Each row is followed by roughly how far along a hidden order it lies, from 0 to 10. A new part has a new order.
(in the rows, 128 means zero)
[126 122 133 118 120 150 125  52 130 103 154 161 117 132 129 117 127 118
 141 134 140 144 183 121  97 177 127 119 162  84 152 119 127 205 156  69
 134 155 155  92 132 167 117 127 143 122  96 139 110]
7
[135 130 120 115 147 114 138  94 143 103 126 133 134 158 101 122 114 121
  77 122 156 123 160 114 141 107 109 116 167 125 143 144 128 155 158 110
 127 113 149 147 144 133 140 113 187 109  96 141 132]
10
[152 148 138 150  90 169 126 145 124 141 116 147 146  93 176  92 141 133
 136 107 108 108 125 153  86 132 146 129 109 114 121 111 108 125  79 132
 146 144  72 108 152 151 111 121 115 177 129 147 103]
1
[ 52 168  98 125 128 136 114 110 143  97 124 119 160 109 177  46 231 182
  23  75  94  59 118 122  90  36  88  82 131 183 157  85  69 123  54 102
 145  92 117 149 116 102 129  55 219 153 141  81 102]
7
[165 151 112 128  93 149 112  71 136 115 152 136 131 126 137  71 122 129
  82 108 121  93 142 142  91 153 105 118 146 110 129  88 114 158 112  66
 145 142 128 103 111 157 125 132 124 168  85 151 116]
6
[ 38 104 145 131 138 142 149 100 148 116 119 140 141 142 131 122 168 128
 155 155 136 145 137 113 115 111 156 125 150 106 136 146 109 183 131 126
 134 132 136 119 184 126 131 100 192  87 131 113 130]
8
[  1 105  94 149 188  88 160 138 148 101  72 162 189 192 131 175 219 110
 163 128 153 153 154 142 144  88 130 106 105 193 125 145 116 160 137 194
 167  51  79 144 164 137 102  72 167  95 185 113 107]
2
[135 144  98 156 112 144 132 154 137 144 117 148 151  99 124 152 128 118
 148 107 101 141 153 157 112 134 148 127  92 155 114  92 124  79 122 146
 142 119  98 115 118 164 120 149 122 141 157 123 109]
1
[111 142  96 168 106 143 147 135 158 148 107 159 172 128 132 131 141  99
 154 123 110 124 145 157 105 144 157 124  95 143 110 100 126 110 103 138
 158 112  91 102 136 173 116 141 111 136 135 134 112]
1
[103 125 170 118 109 178 139 103 112 137 127 125 124 126 168  89 125 134
 136 151 142 126 103 115 104 141 157 125 145  92 134 175 106 203 117 112
 124 164 134 116 172 138 133 102 171 147  93 158 129]
7
[183 171  26 169 101  96 130  76 183 105 114 191 200 169  92 122 130  77
  73  68 104  86 215 169 101 102  95  84 113 183 147  63 132 116 140  93
 174  65 104 124  78 188 114 140 117 149  94 158  95]
5
[ 63 105 124 139 158 125 165 141 142 129  98 141 150 154 108 157 153 106
 178 145 142 159 150 108 142 111 157 118 129 146 139 164 129 144 151 175
 125 104 120 138 173 150 144 119 178  79 134 121 134]
6
[ 58 126  61 136 145 111 150 156 162 123  85 117 173 180  81 155 137 118
 117 116 120 131 124 135 143  57 128 113 104 194 119 146 119 101 136 181
 143  80 111 161 135 148 147 115 174 102 135 120 127]
7
[  1 109 102 122 161 108 158  97 138 108  98 137 156 187 127 121 192 128
 146 140 149 129 112  93 128  76 130  94 125 150 132 160  95 198 126 162
 138  76 124 133 151 127 160 101 203  84 147  98 127]
10
[121 138 106 114 140 118 157 168 151 138  94 100 155 159  94 132  98 121
 136 118 143 125 101 121 138  80 138 128 128 157 108 156 128  96 129 158
 124 105 125 153 142 145 156 118 190 117 106 139 139]
8
[ 28 116 135 151 145 141 158 149 135 128 111 137 161 135 150 133 206 112
 166 151 130 155 131 125 125 123 146 115 121 162 130 135 120 160 118 156
 137 119 110 125 185 149 122  95 197  98 143 120 135]
3
[144 118 148 136 128 153 132 123 115 136 145 146 115 103 131 158 108 113
 186 136 139 181 161 140 121 188 152 131 125 108 129 123 141 145 146 135
 117 153 126 100 141 157 124 147 124 127 140 142 117]
3
[  7 107 133 164 173 145 179 165 128 145  81 143 185 173 161 161 192  73
 207 173 171 159 120 146 159 145 160 130 108 177 102 177 147 168 127 180
 163  83  79 129 196 155 115  88 175 104 138 156 146]
0
